godi: [118  84 156 171 175]
los: [144 123 123 107 114]
Fus: [163  92  99 117  82]
vir: [131 102 143 119 163]
tazot: [147 146 168 133  80]
sot: [155  94 153  85 157]
nin: [146 120  90 154 156]
paze: [169 122  81 103 145]
gaf: [100  78 135 115  81]
fab: [137  85 137 113 163]
pufi: [113 146 123 123 161]
taku: [122 169  81 103 170]
q: [122 169  81 103]
taku
q: [146 123 123]
pufi
size: [155  94 153  85 157]
5
q: [122 169  81 103 170]
taku
Table of tags by key:
[103] -> j749
[153] -> j665
[82] -> j553
[123] -> j816
[90] -> j261
[102] -> j604
[81] -> j84
key taku 2: 
j84
size: [163]
1
size: [113 146 123 123]
4

sokun: [119 141 113 126 127 138 130  99 109 122 117 123 126 137 136 130 129 126
 117 119 146 116 147 161 116 107 146 135 124 118 131 143 117 121 126 139
 135 154 121 115 135 128 140 117 101 125 108 102 140 133 130 120]
vetur: [127 117 113 132 128  89 131 139 144 136 144 132 155 136 136 125 122 145
 124 128 119 135 129 128 151 131 126 104 135 136 129 118 116 123 110 148
  95 112 127 137 137 120 141 139 146 146 124 152 140 121 102 144]
Buno: [130  90 110 135 130 156 135 124 114 117 108 137 101 112 122 119 115 106
 145 120 113 143 122 102 113 154 178 162 121 134 115 125 144 126 138 114
 152 122 151 154 124 128 108 150 123 122 139 113 100 125 142 120]
gori: [149 135 127 130  90 109 147 124 159 149 136 136 126 123 144 121 115 154
 110 136 127 109 127 140 140 126 106 137 130 125 140 137 114 136 135 153
 114 148 128 103 132 138 138  98 152 129  93 127 104  88 121 127]
Vok: [140 127 125 132 110  97 139 128 156 139 141 138 139 125 139 120 119 154
 123 136 116 128 129 129 149 136 120 111 136 133 129 122 114 135 117 153
 104 126 132 120 137 130 135 124 154 138 107 146 120 106 107 140]
size: [130  90 110 135 130 156 135 124 114 117 108 137 101 112 122]
15
size: [140 127 125 132 110  97 139 128 156 139 141 138 139 125 139 120 119 154
 123 136 116 128 129 129 149 136 120 111 136 133 129 122 114 135 117 153
 104 126 132 120 137 130 135]
43
q: [130  90 109]
gori

tuzu: [106 135 113 147  99 108 166 123 144 159 140 155 111 153 126 120  98 136
 134 122 159 106 157  95 159 128 102 125 140 127  98]
pur: [138 138 124  79 157 142 129 148 107 111 132 106 150 129 128 128 153 128
 134 135 128 138 115 142 122 117 136 130 150 152 168]
tinap: [102 118 126 127  95 128 134 149 108  93 142 119 149 110 126  87 112 154
 170 121 139 102 143 151 101 136 136 120 103 126  81]
Kotir: [ 97 129 147 137 102 116 118 123 121 135 108 149 123 160 122 139 161 112
  93 116 140  97 154  83 157 134 108 134  99 132  90]
tek: [102 118 126 127  95 128 134 149 108  93 142 119 149 110 126  87 112 154
 170 121 139 102 143 151 101 136 136 120 114 125 136]
migil: [112  92 142 130 142 157  87 127 143 125 124 109 131 123 141 149 151 127
 113 131  97 133 117 138 100 125 117 129 111 164 147]
fuf: [133 102 142 130 142 157  87 127 143 125 124 109 131 123 141 149 151 127
 113 131  97 133 117 138 100 125 131 132 104 146 138]
size: [102 118 126 127  95 128 134 149 108  93 142 119 149 110 126  87 112 154
 170 121 139 102 143 151 101 136 136 120 114 125 136]
31
q: [112  92 142 130 142 157  87 127 143 125 124 109 131 123 141 149 151 127
 113 131  97 133 117 138 100 125 117 129 111 164 147]
migil
q: [112  93]
Kotir
q: [136 136 120 114]
tek
q: [154 170 121 139 102 143 151 101 136 136 120 103]
tinap

pev: [132 117 143 124 119 136 125 134 116 130 137 141 121 133 136 125 126 128
 144 118 117 131 118 122 128 116 134 125 122 138 125 134 120 128 131 127
 119 129 150 139 135 131 127 135 127 111 133 130 144 133]
telek: [136 142 126 145  99  98 129 132 118 120 133 124 114 134 149 118 114 139
 130 119 128 130 104 120 136 131 106 119 116 125 106 165 115 129 123 126
 128 112 133 126 162 113 107 131 138 152 136 119 153 120]
tel: [128  95 159 104 135 170 123 136 115 140 141 155 126 131 123 131 136 118
 155 118 108 130 129 123 122 102 159 130 127 149 142 107 124 126 155 125
 153 167 154 156 150 105 129 127 119 126 173  97 109  99]
gefi: [132 127 134 122 133 125 117 135 135 108 128 146 115 119 142 141 142 128
 138 127 140 123 128 132 138 124 122 133 109 123 130 126 136 142 143 121
 137 145 138 142 144 118 133 124 125 133 150 108 119 111]
kogun: [128  95 159 104 135 170 123 136 115 140 141 155 126 131 123 131 136 118
 155 118 108 130 129 123 122 102 159 130 127 149 142 107 124 126 137 128
 111 143 166 151 111 146 146 137 117  74 131 140 137 144]
Table of tags by key:
[127] -> j174
[118] -> j362
[126] -> j690
[136] -> j506
[117] -> j250
[128] -> j88
[137] -> j436
key gefi 1: 
j174
rev: [144 142 138 145 137 121 143 142 136 126]
gefi
size: [136 142 126 145  99  98 129 132 118 120 133 124 114 134 149 118 114 139
 130 119 128 130 104]
23
size: [128  95 159 104 135 170 123 136 115 140 141 155 126 131 123 131 136 118
 155 118 108 130 129 123 122 102 159 130 127 149 142 107 124 126 155 125
 153 167 154 156 150 105 129 127 119 126 173  97 109  99]
50
size: [128  95 159 104 135 170 123 136 115 140 141 155 126 131 123 131 136 118]
18
q: [128  95 159 104 135 170 123 136 115 140 141 155 126 131 123 131 136 118
 155 118 108 130 129 123 122 102 159 130 127 149 142 107 124 126 155 125
 153 167 154 156 150 105 129 127 119 126 173  97 109  99]
tel
q: [121 133 136 125 126 128 144 118 117 131 118]
pev

Rega: [132 129 129 126 130 121 133 116 128 137 123 127 122 141 149 128 117 134
 147 138 120 120 142 120 132 115 127 137 124 132 149 137 131 152]
tizon: [156 130 128 132 102 122 106 149 129 137 150 169 126 137 116 110 132 123
 130 143 145 129 137 170 126 126 153 126 136 162 124 132 137 133]
Mima: [130 149 180 131 149 111 131 143 125 146 157 146 142 138 117 137 126 123
 149 109 139 108 148 136 154 142 140 100 153 152 142 133 121 156]
Zir: [184 131 131 112 134 144 125 117 154 136 179 129 123 119 104 136 110 127
 130 133 157 143 112 107 111 116 112  96 157 126 132 145 147 126]
tigen: [120 133 124 134 134 121 132 128 127 138 116 144 117 147 140 126 100 140
 147 138 118 127 143 124 128 116 123 139 120 143 156 127 130 151]
Karit: [173 128 134 117 133 143 120 116 154 136 174 128 126 117 102 131 109 128
 134 132 155 141 117 108 110 117 112  98 159 130 128 149 144 124]
Zubap: [164 131 131 108 131 142 124 115 158 137 172 134 122 127  97 146 103 123
 124 134 156 138 118 107 115 129 115 101 155 113 124 144 146 120]
Lavo: [140 139 125 137 101 127 111 143 125 128 149 183 122 143 111 129 141 129
 137 152 147 128 140 172 127 121 142 136 133 159 121 132 145 130]
nanot: [128 129 123 131 134 117 128 108 123 141 114 137 124 137 142 127 106 141
 138 139 116 119 137 112 129 122 118 134 125 134 139 128 127 152]
Rut: [133 107 144 123 148 123 145 120 119 129 112 136 149 125 124 148 124 126
 143 117 134 111 155 133 145 144 145 105 146 145 144 125 109 152]
Rezo: [147 133 124 136 101 124 103 144 124 130 149 180 131 149 110 131 143 125
 146 157 146 129 140 169 130 125 143 142 133 157 121 136 143 129]
key -> tag
[134] -> j352
[132] -> j576
[133] -> j597
[129] -> j38
[128] -> j166
[136] -> j79
[137] -> j957
[135] -> j232
key nanot 31: 
j166
size: [120]
1
rev: [146 157 146 125 143 131 110 149 131 180 149 130]
Rezo
rev: [154 136 148 108 139 109 149 123 126 137]
Mima
q: [133 107 144 123 148 123 145 120 119 129 112 136 149 125 124 148 124 126
 143 117 134 111 155 133 145 144 145 105 146 145 144 125 109 152]
Rut
q: [147 133 124 136 101 124 103 144 124 130 149 180 131 149 110 131 143 125
 146 157 146 129 140 169 130 125 143 142 133 157 121 136 143 129]
Rezo

zoza: [115 134 150 101 130 158  99 146 141 127 104  77 102 115 119 172  80 118
 167 113 152]
Gon: [110 145 149 149 117 124 137 108 126 120 149  81 129 135  98 105 132 117
 117 124 100]
Roge: [124 121 125  98 139 154 116 146 132 117 117  79 100 104 133 158  92 129
 151 113 155]
nuvem: [146 153 143 115 107 143 125 114  91  89 139  96 104 121 116  93 153 160
 122 116 124]
sisad: [119 108 139 118 119 139 133 151 143 144 133  92 101 131 127 157 101 102
 163 104 150]
pavo: [145 139 155 137 133 101 125 118 149 112 163 116 132 123 128 133 139 148
 114 143 166]
legu: [137 132 157 121 121 107 115 133 155  93 143 141 134 123 127 133 123 155
 128 122 168]
q: [110 145 149]
Gon
size: [119 108 139 118 119 139 133 151 143 144 133  92 101 131 127 157 101 102
 163 104 150]
21
rev: [167 118  80 172]
zoza

Dirob: [126 145 129 124 133 131 131 137 136 135  96 134 157 121 143 128 123 146
 119 131]
zasup: [125 119 133 120 128 137 138 140 122 135 119 128 117 125 136 138 156 126
  87 120]
Tifal: [128 132 121 130 134 134 128 137 123  96 136 131 121 131 135 143 157 127
 124 139]
Gafik: [133 118 122 120 129 120 127 126 125 120 119 138 132 128 122 149 147 131
 134 123]
rev: [157 143 135 131 121 131 136  96 123 137 128 134]
Tifal
size: [126 145 129 124 133 131]
6
Table of tags by key:
[132] -> j353
[134] -> j504
[137] -> j433
[131] -> j897
[135] -> j344
[138] -> j429
key Dirob 5: 
j897
q: [128 132 121 130 134 134 128 137 123  96 136 131 121 131 135 143 157 127
 124 139]
Tifal

nusof: [141 129 138 119 134 125 130 110 120 162 139 120 130 122]
Mefe: [118 131 124 123 131 128 133 129 122 139 137 131 126 125]
modu: [161 122 127 143 121 133 147 132 127 130 125 124 127 114]
Roned: [137 123 130 119 139 126  97 136 126 107 114 128 124 143]
Vepen: [121 124 122 124 133 127 133 122 137 143 134 134 121 132]
tokar: [116 130 132 120 127 127 133 130 138 149 127 123 125 120]
zodud: [ 79 133 123 129 121 124 134 105 134 114 117 132 131 134]
nazof: [ 95 125 128 135 136 122 107 103 132 118 124 122 124 129]
size: [ 95 125 128 135 136 122]
6
size: [121 124 122 124 133 127 133 122 137]
9
size: [118 131 124 123 131 128]
6
q: [118 124 122 124]
nazof
rev: [126 139 119 130 123]
Roned

Gaka: [142 121  87 120 165]
Sibup: [123 131 143 131 114]
dusi: [131 127 120 126 135]
Kagiz: [125 130 137 130 120]
Soze: [127 128 130 128 126]
voko: [114 135 170 136  90]
seve: [119 133 154 133 104]
tuti: [121 132 149 132 109]
lon: [111 137 179 137  82]
galol: [134 135 170 136  90]
Mazut: [111 137 129 128 128]
tags:
[126] -> j831
[129] -> j502
[130] -> j658
[154] -> j80
[87] -> j73
key Soze 2: 
j658
size: [127 128 130 128 126]
5

